Below are the code and all the weights of a small trained network. Each question names an input and a target symbol and asks about switching units off, where a switched-off unit gives its printed mean instead of its output.

import numpy as np


def w(rows, s, z=0):
    codes = np.array(rows[::2]) - 128.0
    scale = np.full(codes.shape[1], s)
    scale[-1] = z or s
    return codes * scale


def f(y):
    return np.maximum(y, 0)


def softmax(a):
    e = np.exp(a - a.max(-1, keepdims=True))
    return e / e.sum(-1, keepdims=True)


def log_softmax(a):
    a = a - a.max(-1, keepdims=True)
    return a - np.log(np.exp(a).sum(-1, keepdims=True))


def net(x, mask):
    ids = ['αβγδεζηθξπσφψω'.index(c) for c in x.split()]
    T = len(ids)
    res = E[ids] + P[:T]
    u = 0
    for l in range(3):
        r = res
        for j in range(2):
            rows = slice(3 * j, 3 * j + 3)
            q, k, v = (r @ M[l][rows].T for M in (Q, K, V))
            z = softmax(np.where(np.tri(T) > 0, q @ k.T / 3**0.5, -1e9)) @ v
            o = O[l][rows]
            res = res + np.where(mask[u + j], z, o[:, -1]) @ o[:, :-1]
        u += 2
        y = f(res @ A[l][:, :-1].T + A[l][:, -1])
        res = res + np.where(mask[u : u + 4], y, B[l][:, -1]) @ B[l][:, :-1]
        u += 4
    return log_softmax(res[-1] @ U[:, :-1].T + U[:, -1])


Q, K, V, O, A, B = {}, {}, {}, {}, {}, {}
E = w([
[128,24,202,110,117],'α',
[147,200,141,97,103],'β',
[73,46,133,94,114],'γ',
[192,163,165,191,111],'δ',
[128,58,114,133,110],'ε',
[123,132,76,90,69],'ζ',
[191,106,135,150,57],'η',
[160,150,197,91,140],'θ',
[121,85,45,155,150],'ξ',
[138,78,120,105,188],'π',
[123,127,186,251,183],'σ',
[88,145,76,42,144],'φ',
[217,91,236,101,65],'ψ',
[100,150,169,41,173],'ω',
],0.023)
P = w([
[8,85,163,190,99],'0',
[201,3,93,165,227],'1',
[11,122,181,194,99],'2',
[226,14,74,134,244],'3',
[41,131,154,140,105],'4',
[254,31,72,126,243],'5',
[29,101,152,158,115],'6',
],0.0073)
Q[0] = w([
[227,35,1,149,47],'L0H0',
[132,104,168,11,133],'L0H0',
[146,93,140,154,213],'L0H0',
[92,178,125,134,105],'L0H1',
[221,76,108,58,25],'L0H1',
[223,177,92,1,112],'L0H1',
],0.0053)
K[0] = w([
[236,111,158,39,162],'L0H0',
[188,57,127,9,55],'L0H0',
[156,123,155,128,138],'L0H0',
[2,104,175,237,152],'L0H1',
[241,219,95,116,114],'L0H1',
[111,59,143,92,148],'L0H1',
],0.0059)
V[0] = w([
[108,131,135,91,225],'L0H0',
[174,169,141,15,135],'L0H0',
[85,147,131,139,98],'L0H0',
[101,150,155,81,60],'L0H1',
[90,34,254,127,218],'L0H1',
[160,85,75,74,152],'L0H1',
],0.0067)
O[0] = w([
[236,106,98,129,162,137],'L0H0',
[77,143,156,131,132,111],'L0H0',
[128,232,254,120,180,108],'L0H0',
[98,132,145,239,134,143],'L0H1',
[60,123,178,137,177,255],'L0H1',
[128,52,104,78,166,162],'L0H1',
],0.0073,0.007)
A[0] = w([
[33,4,103,128,45,255],'L0N0',
[208,69,145,183,120,87],'L0N1',
[92,36,239,119,91,41],'L0N2',
[194,40,93,199,254,159],'L0N3',
],0.0059,0.003)
B[0] = w([
[139,143,93,254,146,251],'L0N0',
[105,93,106,86,41,161],'L0N1',
[126,97,108,32,161,215],'L0N2',
[142,226,103,62,172,201],'L0N3',
],0.0079,0.013)
Q[1] = w([
[200,23,121,124,96],'L1H0',
[116,172,136,254,137],'L1H0',
[81,39,130,134,172],'L1H0',
[154,92,89,68,160],'L1H1',
[5,66,198,227,82],'L1H1',
[254,65,38,133,151],'L1H1',
],0.0047)
K[1] = w([
[137,78,81,49,67],'L1H0',
[83,170,113,210,195],'L1H0',
[105,47,125,154,254],'L1H0',
[15,8,45,55,175],'L1H1',
[170,29,150,215,190],'L1H1',
[73,123,34,142,153],'L1H1',
],0.0056)
V[1] = w([
[18,147,192,44,78],'L1H0',
[150,132,199,141,207],'L1H0',
[153,117,222,253,233],'L1H0',
[41,155,131,83,112],'L1H1',
[132,153,69,136,204],'L1H1',
[151,162,76,45,145],'L1H1',
],0.0066)
O[1] = w([
[178,40,87,107,170,113],'L1H0',
[155,253,137,212,19,228],'L1H0',
[90,28,45,83,171,253],'L1H0',
[86,169,118,126,22,153],'L1H1',
[214,112,147,101,128,253],'L1H1',
[64,28,102,48,117,125],'L1H1',
],0.0046,0.0037)
A[1] = w([
[166,73,255,157,123,173],'L1N0',
[181,64,20,191,171,69],'L1N1',
[58,9,174,167,113,123],'L1N2',
[78,88,172,159,40,3],'L1N3',
],0.0078,0.0022)
B[1] = w([
[209,122,140,254,226,187],'L1N0',
[168,225,216,102,114,254],'L1N1',
[217,124,53,7,77,239],'L1N2',
[106,77,150,48,78,157],'L1N3',
],0.0077,0.0091)
Q[2] = w([
[88,67,120,110,103],'L2H0',
[68,63,134,199,122],'L2H0',
[97,129,251,195,89],'L2H0',
[176,180,115,112,152],'L2H1',
[131,182,181,171,182],'L2H1',
[2,103,169,125,89],'L2H1',
],0.0083)
K[2] = w([
[193,110,141,89,44],'L2H0',
[165,127,144,155,80],'L2H0',
[152,64,111,143,124],'L2H0',
[254,171,149,219,148],'L2H1',
[83,155,169,143,133],'L2H1',
[107,183,131,148,168],'L2H1',
],0.01)
V[2] = w([
[203,122,140,167,132],'L2H0',
[141,115,8,146,92],'L2H0',
[133,63,192,92,110],'L2H0',
[172,113,149,157,156],'L2H1',
[136,112,156,91,135],'L2H1',
[162,99,186,155,73],'L2H1',
],0.012)
O[2] = w([
[246,138,181,216,112,142],'L2H0',
[158,85,23,130,17,89],'L2H0',
[95,22,204,129,81,158],'L2H0',
[118,47,124,143,140,249],'L2H1',
[141,98,93,163,123,253],'L2H1',
[172,1,141,117,78,173],'L2H1',
],0.0069,0.0055)
A[2] = w([
[210,90,118,138,200,61],'L2N0',
[141,120,135,59,195,96],'L2N1',
[140,111,179,125,57,67],'L2N2',
[232,146,137,2,136,2],'L2N3',
],0.0083,0.0087)
B[2] = w([
[42,148,95,171,136,255],'L2N0',
[170,68,132,138,61,233],'L2N1',
[2,115,95,26,127,154],'L2N2',
[59,240,149,152,72,242],'L2N3',
],0.0083,0.0094)
U = w([
[118,58,45,182,188,206],'α',
[59,169,187,112,97,149],'β',
[165,131,77,14,139,106],'γ',
[140,128,162,194,113,74],'δ',
[249,131,124,95,139,221],'ε',
[53,168,96,198,73,100],'ζ',
[188,121,185,106,55,33],'η',
[181,120,203,106,165,254],'θ',
[151,149,91,147,190,158],'ξ',
[144,112,100,90,215,196],'π',
[74,122,112,179,189,90],'σ',
[25,132,71,149,165,131],'φ',
[49,101,151,124,123,57],'ψ',
[101,126,182,33,156,85],'ω',
],0.011,0.0041)

Each question gives the input, a string of symbols that net reads in full, and the target symbol t.
The units are the heads (3 rows each of Q, K, V and O) and the neurons (one row each of A and B). Each row of codes is followed by its name. A weight is (code - 128) times the scale printed after its matrix; where a second scale follows, it is the last column's (O, A, B and U).
mask holds one flag per unit, layer by layer, with each layer's heads first. A switched-off unit (its flag False) gives its mean, the last column of its rows in O or B, instead of its output. The means were averaged over made-up inputs and are rounded, as every weight is.
A unit's drop is (log p(t) with every unit on - log p(t) with that unit switched off) / (log p(t) with every unit on - log p(t) with every unit switched off).
The circuit of an input: a set's keep is (log p(t) with only the set's units on - log p(t) with every unit switched off) / (log p(t) with every unit on - log p(t) with every unit switched off). Starting from the 12 units with the biggest drops (on a tie, the unit counted first), units are removed one at a time, each time the one whose removal leaves the highest keep (on an exact tie, the one counted first), for as long as the keep stays at least 0.8.
units of the circuit, in order: the units of the circuit, biggest drop first
most important unit: the unit with the biggest drop
top k neurons: the k neurons with the biggest drops, biggest first
top k neurons in layer l: the k neurons of layer l with the biggest drops, biggest first
heads that matter: for each layer, one digit per head in row order, 1 if its drop is at least 0.15 and else 0, layers parted by /
input ζ α φ α φ α, target γ: top 2 neurons	(L1N0; L1N1)
input α ψ η φ, target α: units of the circuit, in order	(L2H1)
input δ ζ β ξ, target ζ: top 2 neurons	(L2N3; L1N1)
input φ ψ α σ φ α, target γ: units of the circuit, in order	(L2H0; L1N2)
input σ α φ α σ β ε, target ε: top 3 neurons in layer 2	(L2N0; L2N3; L2N2)
input α η β π, target β: units of the circuit, in order	(L2N3; L0N3; L1N1)
input θ γ ζ ξ, target ζ: units of the circuit, in order	(L2N3; L0N3; L1N1; L2N0)
input α θ η α θ ζ, target θ: heads that matter	00 / 00 / 10
input ψ σ ζ β θ ω, target ω: top 2 neurons	(L0N0; L1N0)
input η θ α, target α: top 3 neurons	(L1N0; L2N0; L1N1)
input η ζ φ γ, target γ: top 3 neurons	(L1N0; L1N1; L2N0)
input β θ α δ, target θ: units of the circuit, in order	(L2H0; L0N0)
input ζ ε ζ σ, target ξ: top 2 neurons	(L0N3; L1N2)
input δ η η, target η: most important unit	L1N3
input α β α ω γ, target γ: heads that matter	00 / 10 / 00
input γ α π θ ψ, target ψ: heads that matter	00 / 00 / 01
input γ ξ α ψ, target α: units of the circuit, in order	(L1N0; L2N0; L2H1)
input α ζ ζ γ ω θ, target ω: units of the circuit, in order	(L0N0; L2H0)
input ζ ψ σ η α σ, target ξ: heads that matter	11 / 01 / 10
input α α ε γ ψ δ, target α: units of the circuit, in order	(L2H1; L2N0)
input φ α π, target π: most important unit	L2N3
input π ψ γ ζ, target α: heads that matter	00 / 10 / 01
input α θ ω α, target ω: units of the circuit, in order	(L2H0; L0N2; L0H1)
input φ θ α ξ α α, target ζ: units of the circuit, in order	(L2N3; L2N0; L2H0; L0N3)
input ξ γ α γ ω α, target ω: units of the circuit, in order	(L2H0; L0N2)
input α π σ ψ, target α: top 3 neurons	(L1N0; L2N0; L1N1)
input γ η φ η, target γ: heads that matter	01 / 00 / 10
